Below are the code and all the weights of a small trained network. Each question names an input and a class and asks about switching units off, where a switched-off unit gives its printed mean instead of its output.

import numpy as np


def w(rows, s, z=0):
    codes = np.array(rows[::2]) - 128.0
    scale = np.full(codes.shape[1], s)
    scale[-1] = z or s
    return codes * scale


def f(y):
    return np.maximum(y, 0)


def log_softmax(a):
    a = a - a.max(-1, keepdims=True)
    return a - np.log(np.exp(a).sum(-1, keepdims=True))


def net(x, mask):
    res = np.array(x, float).reshape(1, 7) / 4 @ E
    y = f(res @ A[0][:, :-1].T + A[0][:, -1])
    res = res + np.where(mask, y, B[0][:, -1]) @ B[0][:, :-1]
    return log_softmax(res[-1] @ U[:, :-1].T + U[:, -1])


A, B = {}, {}
E = w([
[203,140,150,32,65],'x0',
[66,101,187,149,1],'x1',
[180,67,85,236,154],'x2',
[87,183,174,201,57],'x3',
[187,249,107,178,106],'x4',
[126,85,43,81,194],'x5',
[34,30,58,105,108],'x6',
],0.0057)
A[0] = w([
[128,90,85,80,156,90],'N0',
[123,97,90,91,141,78],'N1',
[13,89,142,147,94,185],'N2',
[157,135,117,119,131,88],'N3',
[151,190,155,173,89,172],'N4',
[103,162,119,130,158,167],'N5',
[146,202,157,185,80,185],'N6',
[143,152,117,105,146,110],'N7',
[130,157,175,89,115,135],'N8',
[140,196,151,164,110,207],'N9',
[130,82,63,246,174,255],'N10',
],0.011,0.0037)
B[0] = w([
[120,145,84,128,133,182],'N0',
[113,138,90,113,136,166],'N1',
[1,120,136,107,83,254],'N2',
[98,131,127,114,117,140],'N3',
[117,167,84,171,149,225],'N4',
[118,141,107,159,149,160],'N5',
[100,180,64,168,168,244],'N6',
[114,140,113,130,131,150],'N7',
[170,125,133,160,146,179],'N8',
[118,158,96,157,145,223],'N9',
[178,104,151,197,164,255],'N10',
],0.014,0.0079)
U = w([
[182,155,183,98,125,2],'0',
[250,90,159,144,150,201],'1',
[127,177,75,168,178,179],'2',
[88,97,179,156,111,87],'3',
[76,124,107,52,81,122],'4',
],0.011,0.0045)

Each question gives the input, the list of numbers given to net, and the class t.
The units are the neurons (one row each of A and B). Each row of codes is followed by its name. A weight is (code - 128) times the scale printed after its matrix; where a second scale follows, it is the last column's (A, B and U).
mask holds one flag per neuron, in row order. A switched-off neuron (its flag False) gives its mean, the last column of its row in B, instead of its output. The means were averaged over made-up inputs and are rounded, as every weight is.
A unit's drop is (log p(t) with every unit on - log p(t) with that unit switched off) / (log p(t) with every unit on - log p(t) with every unit switched off).
The circuit of an input: a set's keep is (log p(t) with only the set's units on - log p(t) with every unit switched off) / (log p(t) with every unit on - log p(t) with every unit switched off). Starting from all 11 units, units are removed one at a time, each time the one whose removal leaves the highest keep (on an exact tie, the one counted first), for as long as the keep stays at least 0.8.
circuit, biggest first: the units of the circuit, biggest drop first
unit that matters most: the unit with the biggest drop
k most important neurons: the k neurons with the biggest drops, biggest first
drop of u: that unit's drop, to one decimal
input [5,-5,-3,4,-2,1,-2], class 1: circuit, biggest first -> N2, N6
input [3,8,0,-5,3,4,3], class 4: unit that matters most -> N10
input [2,-6,7,3,-7,-4,6], class 3: circuit, biggest first -> N6, N4
input [5,-2,-1,2,0,8,2], class 4: 4 most important neurons -> N10, N6, N4, N9
input [-7,-5,3,-6,-4,0,2], class 1: circuit, biggest first -> N10, N6
input [-6,4,-1,5,5,2,8], class 3: circuit, biggest first -> N2, N10
input [1,-6,-2,-7,-3,-5,-6], class 0: circuit, biggest first -> N6, N4
input [-6,6,0,8,4,0,8], class 3: circuit, biggest first -> N2, N10
input [5,-3,5,1,-3,2,2], class 1: 2 most important neurons -> N2, N6
input [6,-1,-5,7,-1,8,0], class 1: circuit, biggest first -> N2, N6
input [-1,7,8,7,-2,1,7], class 3: circuit, biggest first -> N10, N2
input [-6,5,7,-8,-4,8,-5], class 1: circuit, biggest first -> N10, N6
input [3,-1,0,-3,-2,5,5], class 4: 2 most important neurons -> N6, N4
input [-4,4,4,-1,-3,2,-7], class 1: unit that matters most -> N2
input [6,-4,-4,7,3,6,6], class 4: 4 most important neurons -> N10, N6, N4, N9
input [-5,6,8,7,-4,0,-1], class 3: 2 most important neurons -> N2, N0
input [-2,-6,8,-5,-6,7,7], class 1: 2 most important neurons -> N10, N6
input [-7,7,0,6,-4,1,-3], class 3: drop of N0 -> 0.1
input [2,5,-2,0,-7,6,2], class 4: drop of N8 -> 0.0
input [-5,6,2,-1,-1,-1,8], class 3: unit that matters most -> N10
input [6,-8,-8,2,-2,5,-8], class 1: drop of N6 -> 0.6
input [-7,4,0,8,1,-3,6], class 3: 2 most important neurons -> N2, N10
